Here is a tiny trained network, its code and every weight. The questions are about switching its units off for an input and a target symbol, where a switched-off unit gives its printed mean instead of its output.

import numpy as np


def w(rows, s, z=0):
    codes = np.array(rows[::2]) - 128.0
    scale = np.full(codes.shape[1], s)
    scale[-1] = z or s
    return codes * scale


def norm(h):
    return h / np.sqrt((h * h).mean(-1, keepdims=True) + 1e-5)


def f(y):
    return np.maximum(y, 0)


def softmax(a):
    e = np.exp(a - a.max(-1, keepdims=True))
    return e / e.sum(-1, keepdims=True)


def log_softmax(a):
    a = a - a.max(-1, keepdims=True)
    return a - np.log(np.exp(a).sum(-1, keepdims=True))


def net(x, mask):
    ids = ['ΞΦΨβεηστ'.index(c) for c in x.split()]
    T = len(ids)
    res = E[ids] + P[:T]
    u = 0
    for l in range(2):
        r = norm(res)
        for j in range(2):
            rows = slice(2 * j, 2 * j + 2)
            q, k, v = (r @ M[l][rows].T for M in (Q, K, V))
            z = softmax(np.where(np.tri(T) > 0, q @ k.T / 2**0.5, -1e9)) @ v
            o = O[l][rows]
            res = res + np.where(mask[u + j], z, o[:, -1]) @ o[:, :-1]
        u += 2
        y = f(norm(res) @ A[l][:, :-1].T + A[l][:, -1])
        res = res + np.where(mask[u : u + 12], y, B[l][:, -1]) @ B[l][:, :-1]
        u += 12
    return log_softmax(norm(res)[-1] @ U[:, :-1].T + U[:, -1])


Q, K, V, O, A, B = {}, {}, {}, {}, {}, {}
E = w([
[3,123,139],'Ξ',
[93,148,112],'Φ',
[130,99,132],'Ψ',
[140,119,141],'β',
[148,106,123],'ε',
[136,128,124],'η',
[96,131,140],'σ',
[139,131,103],'τ',
],0.049)
P = w([
[54,254,153],'0',
[123,137,163],'1',
[101,69,145],'2',
[97,69,146],'3',
[127,134,172],'4',
[105,78,154],'5',
[133,136,176],'6',
],0.0072)
Q[0] = w([
[68,121,61],'L0H1',
[32,3,52],'L0H1',
[192,89,2],'L0H2',
[40,150,41],'L0H2',
],0.0076)
K[0] = w([
[43,163,7],'L0H1',
[41,9,127],'L0H1',
[178,92,42],'L0H2',
[50,102,78],'L0H2',
],0.012)
V[0] = w([
[205,196,239],'L0H1',
[253,174,122],'L0H1',
[165,63,161],'L0H2',
[142,55,149],'L0H2',
],0.0063)
O[0] = w([
[96,2,90,39],'L0H1',
[76,77,124,3],'L0H1',
[120,191,100,159],'L0H2',
[145,162,110,170],'L0H2',
],0.0074,0.0033)
A[0] = w([
[203,167,82,132],'L0N1',
[197,146,121,152],'L0N2',
[152,99,124,147],'L0N3',
[52,104,79,134],'L0N4',
[101,82,201,136],'L0N5',
[119,176,190,65],'L0N6',
[49,199,44,39],'L0N7',
[110,145,201,2],'L0N8',
[90,140,185,97],'L0N9',
[69,248,119,117],'L0N10',
[151,206,38,73],'L0N11',
[158,66,179,118],'L0N12',
],0.011,0.0069)
B[0] = w([
[151,27,100,198],'L0N1',
[81,2,100,204],'L0N2',
[114,129,162,199],'L0N3',
[206,194,130,190],'L0N4',
[69,101,92,243],'L0N5',
[187,55,136,146],'L0N6',
[140,198,181,188],'L0N7',
[105,109,60,131],'L0N8',
[124,84,118,160],'L0N9',
[123,224,160,241],'L0N10',
[5,101,74,194],'L0N11',
[98,196,125,253],'L0N12',
],0.01,0.0054)
Q[1] = w([
[170,186,3],'L1H1',
[141,166,200],'L1H1',
[149,145,99],'L1H2',
[18,155,143],'L1H2',
],0.018)
K[1] = w([
[43,132,20],'L1H1',
[123,141,190],'L1H1',
[136,151,211],'L1H2',
[36,254,59],'L1H2',
],0.011)
V[1] = w([
[107,92,201],'L1H1',
[93,127,45],'L1H1',
[86,161,103],'L1H2',
[138,157,11],'L1H2',
],0.011)
O[1] = w([
[167,100,254,176],'L1H1',
[112,89,63,148],'L1H1',
[135,94,52,252],'L1H2',
[228,134,140,148],'L1H2',
],0.0096,0.0044)
A[1] = w([
[105,150,152,2],'L1N1',
[94,71,149,193],'L1N2',
[121,193,109,240],'L1N3',
[253,117,131,49],'L1N4',
[163,82,51,41],'L1N5',
[132,83,68,167],'L1N6',
[206,89,235,152],'L1N7',
[181,162,55,89],'L1N8',
[96,216,147,149],'L1N9',
[73,121,179,41],'L1N10',
[104,94,145,144],'L1N11',
[54,117,90,19],'L1N12',
],0.014,0.005)
B[1] = w([
[123,82,115,134],'L1N1',
[172,138,125,255],'L1N2',
[191,80,87,198],'L1N3',
[131,207,60,141],'L1N4',
[127,245,132,190],'L1N5',
[137,48,131,238],'L1N6',
[181,184,99,193],'L1N7',
[40,59,248,150],'L1N8',
[164,80,89,206],'L1N9',
[66,131,164,175],'L1N10',
[141,157,162,195],'L1N11',
[131,157,142,191],'L1N12',
],0.012,0.0077)
U = w([
[126,83,154,161],'Ξ',
[151,211,60,222],'Φ',
[249,86,138,2],'Ψ',
[18,194,143,182],'β',
[111,106,165,87],'ε',
[159,197,219,145],'η',
[101,119,164,121],'σ',
[90,110,25,158],'τ',
],0.018,0.0045)

Each question gives the input, a string of symbols that net reads in full, and the target symbol t.
The units are the heads (2 rows each of Q, K, V and O) and the neurons (one row each of A and B). Each row of codes is followed by its name. A weight is (code - 128) times the scale printed after its matrix; where a second scale follows, it is the last column's (O, A, B and U).
mask holds one flag per unit, layer by layer, with each layer's heads first. A switched-off unit (its flag False) gives its mean, the last column of its rows in O or B, instead of its output. The means were averaged over made-up inputs and are rounded, as every weight is.
A unit's drop is (log p(t) with every unit on - log p(t) with that unit switched off) / (log p(t) with every unit on - log p(t) with every unit switched off).
The circuit of an input: a set's keep is (log p(t) with only the set's units on - log p(t) with every unit switched off) / (log p(t) with every unit on - log p(t) with every unit switched off). Starting from the 12 units with the biggest drops (on a tie, the unit counted first), units are removed one at a time, each time the one whose removal leaves the highest keep (on an exact tie, the one counted first), for as long as the keep stays at least 0.8.
circuit, biggest first: the units of the circuit, biggest drop first
k most important neurons: the k neurons with the biggest drops, biggest first
k most important neurons of layer l: the k neurons of layer l with the biggest drops, biggest first
heads that matter: for each layer, one digit per head in row order, 1 if its drop is at least 0.15 and else 0, layers parted by /
input τ Ψ Φ σ, target Ψ: heads that matter	00 / 00
input η η τ, target τ: circuit, biggest first	L0N11
input Φ η τ Ψ σ Φ β, target Ξ: 2 most important neurons	L0N5, L0N10
input ε ε Ψ Ψ σ Ψ, target τ: heads that matter	11 / 10
input τ Φ Φ Φ Ψ σ, target Ψ: 3 most important neurons of layer 0	L0N11, L0N2, L0N10
input η Ψ τ η τ Φ η, target Ξ: heads that matter	10 / 11
input ε Φ τ Ψ Φ ε σ, target τ: heads that matter	11 / 10
input Φ τ Ψ Φ ε Ξ Ψ, target Ξ: 3 most important neurons	L0N5, L0N10, L1N5
input Ψ Ξ Ψ η, target τ: heads that matter	01 / 00
input ε Ψ Ψ, target τ: 3 most important neurons	L0N5, L0N12, L0N11
input Φ Ψ σ η Ψ, target Ξ: 4 most important neurons of layer 0	L0N5, L0N10, L0N7, L0N11
input Ψ η ε τ Ψ τ β, target η: heads that matter	10 / 10
input Ψ τ τ β, target η: 2 most important neurons	L0N10, L0N6
input η Ψ η β, target Φ: 3 most important neurons	L0N10, L0N4, L0N11
input σ ε β, target β: 2 most important neurons	L0N12, L0N1
input ε Ψ ε β, target τ: 2 most important neurons	L0N12, L0N5
input ε ε η, target τ: heads that matter	01 / 10
input η τ σ β, target Φ: heads that matter	11 / 01
input Φ τ η Ψ η σ, target Ξ: 4 most important neurons of layer 1	L1N5, L1N9, L1N3, L1N10
input σ τ Ψ, target β: 2 most important neurons	L0N12, L0N1
input Ψ σ η Ψ Ψ σ σ, target η: most important neuron	L0N6
input τ τ η Ψ β η τ, target τ: heads that matter	00 / 00
input ε β Φ σ, target τ: 2 most important neurons	L0N5, L0N4
input Ξ Ψ Ψ Ψ σ, target Ξ: 3 most important neurons	L0N10, L1N9, L1N5
input Ψ τ η, target Ξ: most important neuron	L0N2
input Φ ε Φ Φ Ψ β, target Ξ: 2 most important neurons of layer 0	L0N5, L0N11
